Where the symbols take the items:
z596 α z326
z596 π z650
z596 κ z95
z596 ξ z656
z596 ρ z970
z596 σ z205
z395 α z38
z395 π z216
z395 κ z650
z395 ξ z555
z395 ρ z685
z395 σ z95
z778 α z108
z778 π z992
z778 κ z586
z778 ξ z840
z778 σ z548
z256 α z537
z256 π z991
z256 κ z385
z256 ξ z863
z256 ρ z992
z256 σ z685
z373 π z788
z373 κ z113
z373 ξ z216
z373 ρ z537
z373 σ z38
z684 α z86
z684 π z385
z684 κ z685
z684 ξ z267
z684 ρ z586
z684 σ z970
z840 α z778
z840 π z30
z840 κ z459
z840 σ z244
z650 α z346
z650 π z205
z650 κ z395
z650 ξ z20
z650 ρ z684
z650 σ z596
z113 π z326
z113 κ z373
z113 ξ z205
z113 ρ z916
z113 σ z346
z555 α z395
z555 π z759
z555 κ z20
z555 ρ z198
z555 σ z253
z685 α z217
z685 π z256
z685 κ z684
z685 ξ z198
z685 ρ z778
z685 σ z991
z203 α z205
z203 π z656
z203 κ z759
z203 ρ z333
z203 σ z20
z863 α z256
z863 π z693
z863 κ z333
z863 ρ z30
z863 σ z198
z656 α z596
z656 π z20
z656 κ z253
z656 ρ z439
z656 σ z203
z571 π z108
z571 κ z729
z571 ξ z548
z571 σ z23
z30 α z992
z30 π z244
z30 κ z878
z30 σ z840
z244 α z548
z244 π z840
z244 κ z919
z244 σ z30
z973 π z86
z973 κ z638
z973 ξ z970
z973 ρ z729
z973 σ z916
z267 α z684
z267 π z333
z267 κ z198
z267 ρ z459
z267 σ z439
z439 α z970
z439 π z267
z439 κ z693
z439 ρ z919
z439 σ z333
z326 π z346
z326 κ z788
z326 ξ z596
z326 ρ z973
z326 σ z113
z916 π z973
z916 κ z537
z916 ξ z385
z916 ρ z190
z916 σ z86
z919 α z434
z919 π z459
z919 κ z244
z919 σ z878
z729 π z265
z729 κ z571
z729 ξ z434
z729 σ z190
z253 α z95
z253 π z555
z253 κ z656
z253 ρ z693
z253 σ z759
z385 α z916
z385 π z970
z385 κ z256
z385 ξ z333
z385 ρ z839
z385 σ z684
z95 α z788
z95 π z395
z95 κ z596
z95 ξ z253
z95 ρ z991
z95 σ z216
z205 α z113
z205 π z596
z205 κ z216
z205 ξ z203
z205 ρ z385
z205 σ z650
z346 π z113
z346 κ z38
z346 ξ z650
z346 ρ z86
z346 σ z326
z38 π z373
z38 κ z346
z38 ξ z395
z38 ρ z217
z38 σ z788
z586 α z265
z586 π z839
z586 κ z778
z586 ξ z459
z586 σ z434
z459 α z586
z459 π z878
z459 κ z840
z459 σ z919
z216 α z373
z216 π z95
z216 κ z205
z216 ξ z759
z216 ρ z256
z216 σ z395
z970 α z973
z970 π z684
z970 κ z991
z970 ξ z439
z970 ρ z434
z970 σ z385
z992 α z23
z992 π z548
z992 κ z839
z992 ξ z30
z992 σ z778
z265 π z190
z265 κ z108
z265 ξ z586
z265 σ z729
z198 α z685
z198 π z863
z198 κ z267
z198 ρ z840
z198 σ z693
z20 α z650
z20 π z203
z20 κ z555
z20 ρ z267
z20 σ z656
z434 α z729
z434 π z586
z434 κ z548
z434 ξ z919
z434 σ z839
z86 π z916
z86 κ z217
z86 ξ z684
z86 ρ z265
z86 σ z973
z839 α z190
z839 π z434
z839 κ z992
z839 ξ z878
z839 σ z586
z759 α z216
z759 π z253
z759 κ z203
z759 ρ z863
z759 σ z555
z23 π z571
z23 κ z190
z23 ξ z992
z23 σ z108
z638 π z217
z638 κ z973
z638 ξ z991
z638 ρ z571
z638 σ z537
z693 α z991
z693 π z198
z693 κ z439
z693 ρ z244
z693 σ z863
z333 α z385
z333 π z439
z333 κ z863
z333 ρ z878
z333 σ z267
z537 π z638
z537 κ z916
z537 ξ z256
z537 ρ z23
z537 σ z217
z190 π z729
z190 κ z23
z190 ξ z839
z190 σ z265
z878 α z839
z878 π z919
z878 κ z30
z878 σ z459
z788 π z38
z788 κ z326
z788 ξ z95
z788 ρ z638
z788 σ z373
z217 π z537
z217 κ z86
z217 ξ z685
z217 ρ z108
z217 σ z638
z108 π z23
z108 κ z265
z108 ξ z778
z108 σ z571
z991 α z638
z991 π z685
z991 κ z970
z991 ξ z693
z991 ρ z548
z991 σ z256
z548 α z571
z548 π z778
z548 κ z434
z548 ξ z244
z548 σ z992

The rows follow the links: the fewer symbols apart two items are, the more alike their rows tend to be.

Here are some items, each with a row of numbers. One shown again gets a slightly different row.
z840: [50, -32, 6, 43, 28, 14, 85, -21, 66, 98, -49, 12, -89, -59, 45, -33, -37, 55, -29, -23, -30, 43, -46, 20, 98, -68, 43, 26, 24, -109, -38, -18, -6, -18, 100, 49, 13, -93, -14, 65, -11, 48, 7, -53, 36, -79, -86]
z95: [-67, 54, -25, -23, 13, 7, 58, 16, 22, -84, 22, -33, 103, 83, 21, -56, 59, 36, 46, -28, 17, -18, -14, -4, -101, 4, 6, 12, 36, 7, 50, 49, 35, 60, 120, 14, -35, 104, 8, 15, -22, -49, 25, 132, 19, 109, -83]
z434: [43, 48, 2, -39, 8, 18, -75, -16, 18, 41, -30, 8, -107, 73, 36, 39, -64, -33, 62, -11, -4, -37, -17, 22, 104, -1, 53, 4, -31, 123, 23, -17, 26, 71, -96, -6, 2, -105, -41, 27, -42, 15, -56, 109, 20, -72, 124]
z86: [-17, -55, 9, -49, 29, -62, -101, 31, 87, -16, 65, 12, 3, -39, 2, 96, -7, -67, -52, 32, -14, -34, -70, -27, 5, -51, -53, -52, -45, 29, 18, -9, 81, -43, -116, -105, 18, -5, 79, 75, 49, -24, 5, -85, 1, -8, 74]
z650: [-60, -24, -7, -39, 28, 11, -98, -9, 66, -74, 7, -13, 107, -32, 8, 93, 56, -42, -26, -7, 12, -16, -54, 0, -94, -58, -15, 4, -41, 8, 25, 37, 64, -30, -105, 17, -24, 97, 48, 50, -34, -34, -23, -92, 29, 93, 63]
z346: [-45, -34, -31, -25, 30, -59, -80, 7, 59, -91, 70, -22, 91, -59, 19, 90, 54, -51, -32, 32, 23, -30, -60, 18, -112, -52, -8, -41, -45, 28, 17, 29, 63, -40, -113, -70, -28, 114, 51, 65, 40, -28, -26, -57, 8, 88, 72]
z256: [-9, -26, 31, -24, -49, 1, 60, 31, -98, -38, -36, 24, 1, -20, -59, -92, 20, 51, -33, 17, -29, -56, 93, -25, -6, 70, -50, 4, 46, -107, 33, -18, -7, -18, 125, 20, 4, -15, 7, -99, -38, -33, 81, -56, -46, -9, -136]
z991: [-20, 70, 7, -29, 15, 8, 65, 32, 23, -17, -22, 21, 4, 105, -24, -58, 12, 73, 89, -15, -12, -44, -18, -30, 4, -22, -76, 6, 41, 10, 54, -18, 38, 88, 149, 8, 34, -17, 70, 8, -46, -18, 89, 161, 2, -6, -85]
z439: [-11, 59, 1, 46, 12, 42, -40, 23, 11, 35, -57, 20, -8, 84, -20, 73, -13, -42, 67, -25, -16, 51, -18, -24, 22, -25, -37, 31, -26, 143, -53, -10, -36, 78, -98, 58, 6, -7, 63, 9, -17, 31, 10, 125, 27, 10, 108]
z759: [-42, -2, -25, 68, -45, 11, 96, 5, -58, -36, -20, -29, 101, -16, -21, -78, 50, 49, -12, -29, 18, 66, 66, 3, -88, 52, -3, 25, 31, -69, -56, 33, -50, -13, 92, 50, -32, 101, -44, -69, -19, 1, 38, -47, -8, 85, -68]
z326: [-48, 69, -31, -30, 3, -36, -62, 13, 1, -76, 67, -32, 84, 76, 9, 51, 48, -49, 50, 34, 8, -23, -20, 23, -105, 1, -2, -43, -48, 101, 16, 21, 28, 52, -82, -76, -17, 103, 7, 10, 45, -37, -33, 106, -9, 73, 88]
z839: [83, -8, 9, -1, -38, 15, -68, -23, -79, 50, -28, 35, -100, -26, 5, 39, -52, -41, -28, 2, -16, -34, 75, 32, 121, 86, 63, -8, -52, 54, 4, -3, -13, -22, -118, 19, -5, -121, -89, -72, -35, 13, -79, -48, -27, -96, 85]

Each walk starts at a row. The symbols on each line, taken left to right, move it on to the next item.
Each answer is a row, close to the row of the item it stands for.
start [-27, 60, 11, 49, 7, 38, 116, 33, 8, 22, -76, 26, 11, 84, -33, -50, 11, 50, 67, -30, -9, 61, -7, -13, 4, -1, -53, 31, 36, 16, -57, -23, -58, 85, 131, 69, 10, 2, 62, 3, -23, 44, 87, 136, 46, 7, -69]
α ξ α σ κ π π [-13, -45, 27, -47, 23, 7, -84, 24, 93, -12, -39, 25, 0, -75, -11, 102, -8, -42, -46, 1, 3, -49, -67, -43, -6, -56, -53, 12, -55, 10, 46, 0, 62, -53, -138, 19, 26, -5, 92, 86, -46, -9, 24, -104, 55, -9, 92]
σ ρ σ σ κ π [53, -22, 25, -18, -28, 0, 36, -19, -75, 35, -12, 1, -107, -26, 16, -94, -49, 42, -10, -10, -11, -26, 61, 7, 114, 67, 42, 10, 41, -97, 30, -17, -11, -23, 109, 30, 22, -93, -88, -68, -33, 34, -2, -50, -18, -100, -105]
start [-52, -8, -27, -11, -42, 8, 49, 5, -77, -70, 18, -20, 97, -28, -19, -100, 50, 32, -26, -2, 20, 2, 58, 1, -113, 67, 2, 12, 34, -88, 17, 32, 2, -21, 97, 23, -22, 113, -36, -73, -26, -47, 23, -40, -37, 90, -105]
π ξ σ ρ κ ρ α ξ σ [60, -36, 9, 39, 15, 25, -33, -22, 54, 93, -48, 14, -110, -44, 46, 70, -53, -32, -29, -31, -9, 31, -59, 9, 89, -43, 43, 19, -30, 12, -53, -14, -21, -32, -83, 67, 9, -99, 17, 45, -3, 66, -63, -71, 55, -87, 66]
κ α π ξ α π [63, 69, 10, -7, 11, 25, 53, -30, 24, 36, -22, 14, -122, 74, 31, -51, -54, 55, 58, -6, -9, -44, 6, 15, 119, -7, 52, -5, 65, 11, 18, -21, 25, 69, 122, 10, 22, -119, -34, 7, -29, 14, -12, 142, 15, -83, -69]
start [68, -21, 2, 65, -19, 40, 94, -22, -75, 85, -54, 12, -83, -33, -20, -73, -42, 18, -15, -26, 10, 36, 54, 2, 88, 41, 44, 37, 43, -77, -48, -8, -67, -22, 87, 50, 12, -94, -79, -56, -10, 52, -18, -44, -3, -66, -88]
σ σ π κ κ π π [61, 44, 21, 66, 12, 37, 96, -14, 18, 92, -45, 1, -96, 82, 23, -52, -54, 20, 46, -40, -13, 48, -20, 21, 109, 1, 58, 36, 51, 16, -44, -1, -39, 58, 108, 55, 5, -120, -20, 8, -13, 61, -2, 88, 29, -94, -65]
κ σ σ α α σ [47, 55, -2, -47, -4, -39, -83, -21, 11, 44, 29, 17, -82, 73, 27, 57, -48, -34, 54, 36, -9, -19, -8, 15, 100, -9, 48, -33, -34, 100, 25, -10, 26, 76, -88, -65, -4, -87, -29, 14, 57, 3, -37, 108, -31, -68, 99]
start [-63, -32, -31, 43, 24, 37, 110, 6, 67, -46, -24, -33, 84, -48, 18, -25, 51, 18, -29, -26, 19, 55, -66, -5, -109, -53, 0, 18, 38, -110, -50, 27, -31, -46, 106, 70, -24, 93, 49, 67, -4, -10, 33, -65, 37, 73, -106]
π π κ ρ ρ [70, 56, 2, 46, 16, 34, -42, -20, 15, 90, -51, 14, -93, 55, 15, 53, -51, -32, 48, -8, -5, 50, -12, 6, 103, -4, 25, 13, -45, 110, -57, -17, -39, 60, -74, 49, 22, -67, -26, 23, -33, 42, -67, 105, 19, -84, 94]
σ κ α π π σ π [60, -25, 16, -40, 32, 13, 56, -30, 63, 50, -36, 2, -92, -50, 55, -33, -60, 38, -46, -7, -8, -31, -48, 29, 109, -55, 38, 16, 36, -96, 41, -25, 47, -24, 87, 14, 16, -98, -8, 61, -40, 27, -11, -95, 31, -88, -107]
start [-49, -35, -24, -35, 36, 1, 54, 9, 70, -85, 18, -18, 103, -54, 16, -30, 38, 48, -39, -11, 16, -16, -57, 0, -95, -37, 13, 11, 54, -108, 21, 42, 54, -36, 90, 8, -23, 115, 33, 60, -43, -39, 21, -73, 39, 88, -99]
ξ κ ρ σ ρ σ [63, 4, 19, 58, -10, 37, -40, -28, -64, 87, -46, 9, -101, -26, -5, 25, -38, -34, -26, -22, -12, 60, 62, 31, 94, 62, 39, 32, -37, 29, -59, -12, -91, -22, -89, 53, 9, -106, -82, -73, -12, 56, -58, -25, 1, -85, 58]
κ σ σ α α σ [62, -20, 32, -12, -35, -32, 44, -2, -88, 50, 30, 16, -82, -12, 8, -85, -54, 34, -17, 42, -13, -40, 66, 23, 100, 50, 37, -30, 25, -86, 15, -12, -9, -23, 87, -57, 8, -94, -88, -76, 37, 16, -25, -40, -68, -84, -99]
start [4, -35, -1, -19, -48, -46, 57, 19, -108, -28, 41, 15, 2, -30, -63, -88, -8, 45, -28, 35, -22, -38, 79, -21, 7, 63, -58, -34, 46, -86, 29, -14, -9, -10, 129, -102, 7, -13, -14, -85, 61, -11, 83, -63, -85, -3, -108]
σ π ρ π κ σ [57, -4, 22, -16, -51, -40, -78, -19, -82, 36, 24, 15, -96, -24, 4, 28, -65, -26, -29, 18, 7, -32, 76, 9, 103, 50, 51, -18, -42, 24, 37, -8, -4, -29, -105, -72, 15, -90, -80, -66, 64, -7, -65, -36, -63, -87, 72]
π ξ κ π α κ [49, -26, 13, -30, 26, -28, -93, -17, 59, 31, 22, 19, -92, -51, 59, 84, -58, -22, -44, 28, -16, -35, -41, 28, 99, -46, 32, -39, -61, 5, 16, -6, 51, -15, -96, -74, 25, -91, 1, 66, 60, -2, -66, -57, 15, -72, 71]
start [-50, -35, -15, -31, 28, -62, 43, 9, 69, -89, 64, -38, 103, -53, 16, -27, 46, 23, -34, 40, 2, -13, -57, 13, -107, -54, -1, -24, 44, -95, 6, 20, 47, -42, 108, -62, -11, 98, 41, 57, 51, -28, 20, -83, 11, 75, -96]
π κ σ ξ ξ κ κ α π [-54, -4, -28, -12, -21, 9, -96, 8, -95, -83, 22, -14, 104, -24, -28, 32, 51, -43, -23, 3, 20, -12, 53, -10, -96, 63, 4, 21, -42, 41, 22, 34, -3, -16, -106, 20, -39, 118, -61, -74, -23, -48, -20, -60, -38, 107, 99]
α ξ α σ κ π π [-53, 58, -24, -15, -2, -55, 58, 1, 3, -74, 86, -33, 106, 76, 12, -49, 46, 42, 65, 29, 16, 2, -8, -10, -109, -18, -13, -39, 39, 2, 5, 35, 36, 67, 98, -68, -27, 96, 16, 0, 54, -36, 24, 110, -7, 91, -52]
start [-6, -17, 11, 62, -28, 30, 117, 20, -91, 44, -58, 26, 4, -49, -67, -96, -1, 40, -25, -20, 7, 48, 74, -24, 14, 60, -50, 20, 38, -82, -44, -18, -93, -43, 117, 54, 23, -2, -9, -85, -24, 19, 71, -48, -8, -23, -102]
α σ σ π π κ σ κ [-22, -44, 13, -38, 27, 17, 67, 28, 93, -32, -37, 31, 18, -62, -8, -37, -10, 48, -52, -24, -4, -42, -71, -18, 7, -64, -63, 13, 51, -128, 36, -25, 64, -57, 125, 17, 26, -8, 98, 67, -40, -12, 87, -72, 52, -7, -116]
κ ξ π π π κ [1, -45, 1, 60, 29, 41, 117, 21, 62, 47, -52, 19, -7, -67, -2, -29, -2, 43, -17, -17, -7, 63, -57, -14, -18, -50, -39, 34, 46, -129, -63, -16, -25, -46, 124, 56, 29, -20, 87, 61, -13, 32, 83, -97, 56, -2, -110]
start [-20, -22, 34, 79, -40, 43, -34, 22, -105, 41, -61, 18, -1, -26, -67, 24, -7, -43, -32, -21, -20, 79, 72, -16, -6, 90, -58, 30, -44, 43, -58, -20, -115, -32, -120, 65, 3, 0, -12, -89, -14, 18, 5, -59, -14, -22, 99]
κ π π α π π κ [-14, 67, 9, -36, -13, 12, -91, 35, 1, -34, -30, 8, -1, 88, -28, 52, 2, -26, 69, 1, -18, -44, -19, -13, -7, 0, -53, 12, -51, 150, 25, -19, 26, 68, -118, 4, 21, 11, 63, 15, -38, -16, 18, 132, 16, -8, 127]
π ξ κ π α κ [-8, -25, 30, -28, -38, 22, -117, 32, -103, -6, -20, 16, -2, -42, -75, 43, 2, -44, -30, -18, -4, -39, 112, -21, 8, 84, -65, 10, -58, 43, 49, -21, -18, -27, -153, 21, 21, -11, -42, -93, -57, -18, 19, -64, -60, 3, 100]
start [-9, -42, 20, -33, 35, -57, 57, 30, 72, -25, 39, 19, -11, -48, -21, -22, 11, 51, -42, 44, -10, -25, -67, -15, -1, -50, -51, -49, 32, -113, 29, -12, 50, -52, 103, -98, -10, -1, 96, 85, 60, -13, 63, -89, 10, -8, -122]
ξ π ρ κ σ [73, -36, 12, -62, 32, 24, -93, -31, 70, 37, -43, 5, -98, -56, 42, 86, -44, -26, -42, 12, 4, -26, -63, -10, 91, -48, 39, 16, -33, 17, 0, -6, 56, -44, -97, 22, 12, -111, 1, 68, -47, 13, -62, -80, 24, -74, 80]
κ α σ π κ ξ κ α [72, -35, 17, -35, 25, -32, 51, -30, 68, 39, 43, 18, -95, -42, 37, -36, -59, 27, -53, 45, -24, -27, -42, 15, 105, -48, 43, -39, 43, -100, 16, -23, 56, -41, 93, -74, 17, -100, 10, 64, 43, 25, -16, -78, 4, -72, -108]
